Here is a tiny trained network, its code and every weight. The questions are about switching its units off for an input and a class, where a switched-off unit gives its printed mean instead of its output.

import numpy as np


def w(rows, s, z=0):
    codes = np.array(rows[::2]) - 128.0
    scale = np.full(codes.shape[1], s)
    scale[-1] = z or s
    return codes * scale


def norm(h):
    return h / np.sqrt((h * h).mean(-1, keepdims=True) + 1e-5)


def f(y):
    return np.maximum(y, 0)


def log_softmax(a):
    a = a - a.max(-1, keepdims=True)
    return a - np.log(np.exp(a).sum(-1, keepdims=True))


def net(x, mask):
    res = np.array(x, float).reshape(1, 7) / 4 @ E
    u = 0
    for l in range(4):
        y = f(norm(res) @ A[l][:, :-1].T + A[l][:, -1])
        res = res + np.where(mask[u : u + 3], y, B[l][:, -1]) @ B[l][:, :-1]
        u += 3
    return log_softmax(norm(res)[-1] @ U[:, :-1].T + U[:, -1])


A, B = {}, {}
E = w([
[136,137,140,157,144,119,115],'x0',
[67,58,66,163,161,95,67],'x1',
[254,79,157,95,102,125,103],'x2',
[71,96,74,86,200,111,76],'x3',
[128,119,146,165,132,118,134],'x4',
[136,119,154,184,148,124,136],'x5',
[136,123,114,123,147,179,144],'x6',
],0.0088)
A[0] = w([
[254,164,224,90,63,173,138,81],'0.n1',
[135,146,102,109,103,107,145,8],'0.n2',
[188,55,146,85,160,92,94,113],'0.n3',
],0.0087,0.0018)
B[0] = w([
[176,39,49,137,62,126,28,254],'0.n1',
[226,119,51,49,189,191,208,135],'0.n2',
[78,254,144,219,57,90,218,201],'0.n3',
],0.0094,0.0086)
A[1] = w([
[107,165,253,135,51,110,179,41],'1.n1',
[101,108,77,187,14,193,97,2],'1.n2',
[69,126,195,161,73,71,183,30],'1.n3',
],0.0068,0.00084)
B[1] = w([
[194,161,92,156,54,144,79,166],'1.n1',
[136,121,109,155,165,97,183,253],'1.n2',
[166,120,60,83,252,130,164,183],'1.n3',
],0.012,0.0067)
A[2] = w([
[191,235,123,158,70,111,216,253],'2.n1',
[43,205,64,254,224,123,145,240],'2.n2',
[212,107,7,235,91,88,81,77],'2.n3',
],0.0048,0.0014)
B[2] = w([
[92,142,224,72,2,231,146,204],'2.n1',
[155,117,85,3,86,43,116,240],'2.n2',
[55,212,75,88,113,208,192,254],'2.n3',
],0.0096,0.0083)
A[3] = w([
[254,96,199,125,117,125,104,112],'3.n1',
[149,151,210,121,98,147,113,64],'3.n2',
[152,180,67,92,74,128,187,1],'3.n3',
],0.0082,0.00052)
B[3] = w([
[72,120,130,152,6,144,47,137],'3.n1',
[110,90,146,166,172,81,91,135],'3.n2',
[150,186,135,223,229,150,136,253],'3.n3',
],0.016,0.012)
U = w([
[157,162,135,149,122,192,120,28],'0',
[104,143,146,84,230,113,122,99],'1',
[69,12,59,102,33,128,24,253],'2',
],0.011,0.0044)

Each question gives the input, the list of numbers given to net, and the class t.
The units are the neurons (one row each of A and B). Each row of codes is followed by its name. A weight is (code - 128) times the scale printed after its matrix; where a second scale follows, it is the last column's (A, B and U).
mask holds one flag per neuron, layer by layer. A switched-off neuron (its flag False) gives its mean, the last column of its row in B, instead of its output. The means were averaged over made-up inputs and are rounded, as every weight is.
A unit's drop is (log p(t) with every unit on - log p(t) with that unit switched off) / (log p(t) with every unit on - log p(t) with every unit switched off).
The circuit of an input: a set's keep is (log p(t) with only the set's units on - log p(t) with every unit switched off) / (log p(t) with every unit on - log p(t) with every unit switched off). Starting from all 12 units, units are removed one at a time, each time the one whose removal leaves the highest keep (on an exact tie, the one counted first), for as long as the keep stays at least 0.8.
units of the circuit, in order: the units of the circuit, biggest drop first
top k neurons: the k neurons with the biggest drops, biggest first
drop when u is switched off: that unit's drop, to one decimal
input [-3,-6,7,-2,-5,-8,6], class 2: top 2 neurons	(0.n1; 3.n1)
input [-4,4,-1,-6,0,-2,-6], class 1: units of the circuit, in order	(1.n3; 0.n1)
input [1,-5,1,-2,5,0,8], class 2: units of the circuit, in order	(0.n1)
input [-2,-1,6,-1,-2,0,3], class 2: top 2 neurons	(0.n1; 1.n3)
input [-4,1,-4,5,6,8,-6], class 2: units of the circuit, in order	(3.n3; 0.n3)
input [1,7,8,8,-5,2,-5], class 1: top 2 neurons	(0.n3; 0.n1)
input [-2,-4,4,-3,-6,-5,-8], class 2: top 3 neurons	(0.n1; 3.n1; 1.n3)
input [0,8,-3,-4,6,2,-1], class 1: units of the circuit, in order	(0.n1; 1.n3)
input [8,-6,1,0,-4,4,-5], class 2: top 2 neurons	(0.n3; 0.n1)
input [-3,4,-5,-7,-2,-3,7], class 1: top 3 neurons	(0.n3; 0.n1; 2.n2)
input [-3,-5,2,-1,-1,8,1], class 2: top 2 neurons	(0.n1; 0.n3)
input [6,-4,4,-1,-5,1,7], class 2: drop when 2.n3 is switched off	-0.1
input [-6,8,0,-6,1,-6,6], class 1: drop when 0.n1 is switched off	0.4
input [-7,7,3,4,7,-6,-2], class 1: units of the circuit, in order	(0.n1)
input [0,6,-7,-7,-6,1,-4], class 1: drop when 2.n2 is switched off	0.1
